Here is a tiny trained network, its code and every weight. The questions are about switching its units off for an input and a class, where a switched-off unit gives its printed mean instead of its output.

import numpy as np


def w(rows, s, z=0):
    codes = np.array(rows[::2]) - 128.0
    scale = np.full(codes.shape[1], s)
    scale[-1] = z or s
    return codes * scale


def f(y):
    return y / 2 * (1 + np.tanh(0.7978845608 * (y + 0.044715 * y**3)))


def log_softmax(a):
    a = a - a.max(-1, keepdims=True)
    return a - np.log(np.exp(a).sum(-1, keepdims=True))


def net(x, mask):
    res = np.array(x, float).reshape(1, 8) / 4 @ E
    y = f(res @ A[0][:, :-1].T + A[0][:, -1])
    res = res + np.where(mask, y, B[0][:, -1]) @ B[0][:, :-1]
    return log_softmax(res[-1] @ U[:, :-1].T + U[:, -1])


A, B = {}, {}
E = w([
[126,130,127,129],'x0',
[120,137,123,132],'x1',
[128,128,128,128],'x2',
[178,203,184,160],'x3',
[44,134,229,87],'x4',
[126,131,126,130],'x5',
[138,166,106,4],'x6',
[126,130,127,129],'x7',
],0.011)
A[0] = w([
[164,110,104,243,156],'n0',
[161,102,57,145,197],'n1',
[135,160,139,127,121],'n2',
[183,143,69,105,145],'n3',
[100,169,152,84,157],'n4',
[248,186,130,155,137],'n5',
[104,57,138,223,255],'n6',
[159,85,5,130,178],'n7',
[85,130,190,82,101],'n8',
[151,199,239,127,80],'n9',
[50,59,166,91,119],'n10',
[102,101,211,204,123],'n11',
],0.015,0.0056)
B[0] = w([
[111,52,84,253,226],'n0',
[203,75,110,127,215],'n1',
[141,138,135,154,140],'n2',
[163,209,94,105,204],'n3',
[156,72,103,141,187],'n4',
[115,179,23,232,219],'n5',
[29,100,226,217,237],'n6',
[250,63,153,89,254],'n7',
[88,39,102,76,197],'n8',
[218,88,212,179,207],'n9',
[21,184,105,59,205],'n10',
[156,225,219,149,203],'n11',
],0.022,0.014)
U = w([
[181,19,175,132,251],'0',
[28,165,175,93,53],'1',
[232,109,106,48,30],'2',
[84,116,88,25,134],'3',
[109,124,55,184,81],'4',
[180,169,242,109,86],'5',
[183,255,36,118,235],'6',
],0.0094,0.0028)

Each question gives the input, the list of numbers given to net, and the class t.
The units are the neurons (one row each of A and B). Each row of codes is followed by its name. A weight is (code - 128) times the scale printed after its matrix; where a second scale follows, it is the last column's (A, B and U).
mask holds one flag per neuron, in row order. A switched-off neuron (its flag False) gives its mean, the last column of its row in B, instead of its output. The means were averaged over made-up inputs and are rounded, as every weight is.
A unit's drop is (log p(t) with every unit on - log p(t) with that unit switched off) / (log p(t) with every unit on - log p(t) with every unit switched off).
The circuit of an input: a set's keep is (log p(t) with only the set's units on - log p(t) with every unit switched off) / (log p(t) with every unit on - log p(t) with every unit switched off). Starting from all 12 units, units are removed one at a time, each time the one whose removal leaves the highest keep (on an exact tie, the one counted first), for as long as the keep stays at least 0.8.
units of the circuit, in order: the units of the circuit, biggest drop first
most important unit: the unit with the biggest drop
top k neurons: the k neurons with the biggest drops, biggest first
drop when u is switched off: that unit's drop, to one decimal
input [1,8,1,1,-7,0,-1,8], class 4: units of the circuit, in order -> n5
input [-8,4,3,-8,-8,-6,1,-4], class 2: units of the circuit, in order -> n3, n7
input [1,-6,0,-6,0,-7,4,5], class 2: top 2 neurons -> n6, n7
input [-1,7,2,1,8,-1,-1,5], class 5: top 2 neurons -> n9, n11
input [-2,-6,-2,-8,1,-4,6,0], class 3: top 2 neurons -> n10, n9
input [-2,3,8,7,-6,-4,0,-4], class 4: top 2 neurons -> n0, n11
input [-8,4,4,2,5,-2,-1,2], class 5: top 3 neurons -> n0, n11, n9
input [-7,3,1,0,8,-1,-2,-8], class 1: top 3 neurons -> n10, n7, n8
input [-5,-2,4,-1,6,-2,-3,8], class 1: top 2 neurons -> n10, n7
input [-8,1,3,-1,1,4,6,3], class 3: top 2 neurons -> n7, n9
input [4,2,7,4,-7,8,0,3], class 4: top 3 neurons -> n0, n5, n11
input [-6,-2,8,-7,1,-3,6,0], class 3: top 2 neurons -> n10, n9
input [-4,1,8,-5,7,7,-1,5], class 1: drop when n9 is switched off -> 0.0
input [-1,3,4,-7,-7,-1,1,8], class 2: most important unit -> n3
input [-2,-4,-6,8,3,-1,-6,5], class 5: drop when n11 is switched off -> 1.8
input [8,1,-4,2,1,8,-5,0], class 5: drop when n10 is switched off -> 0.2
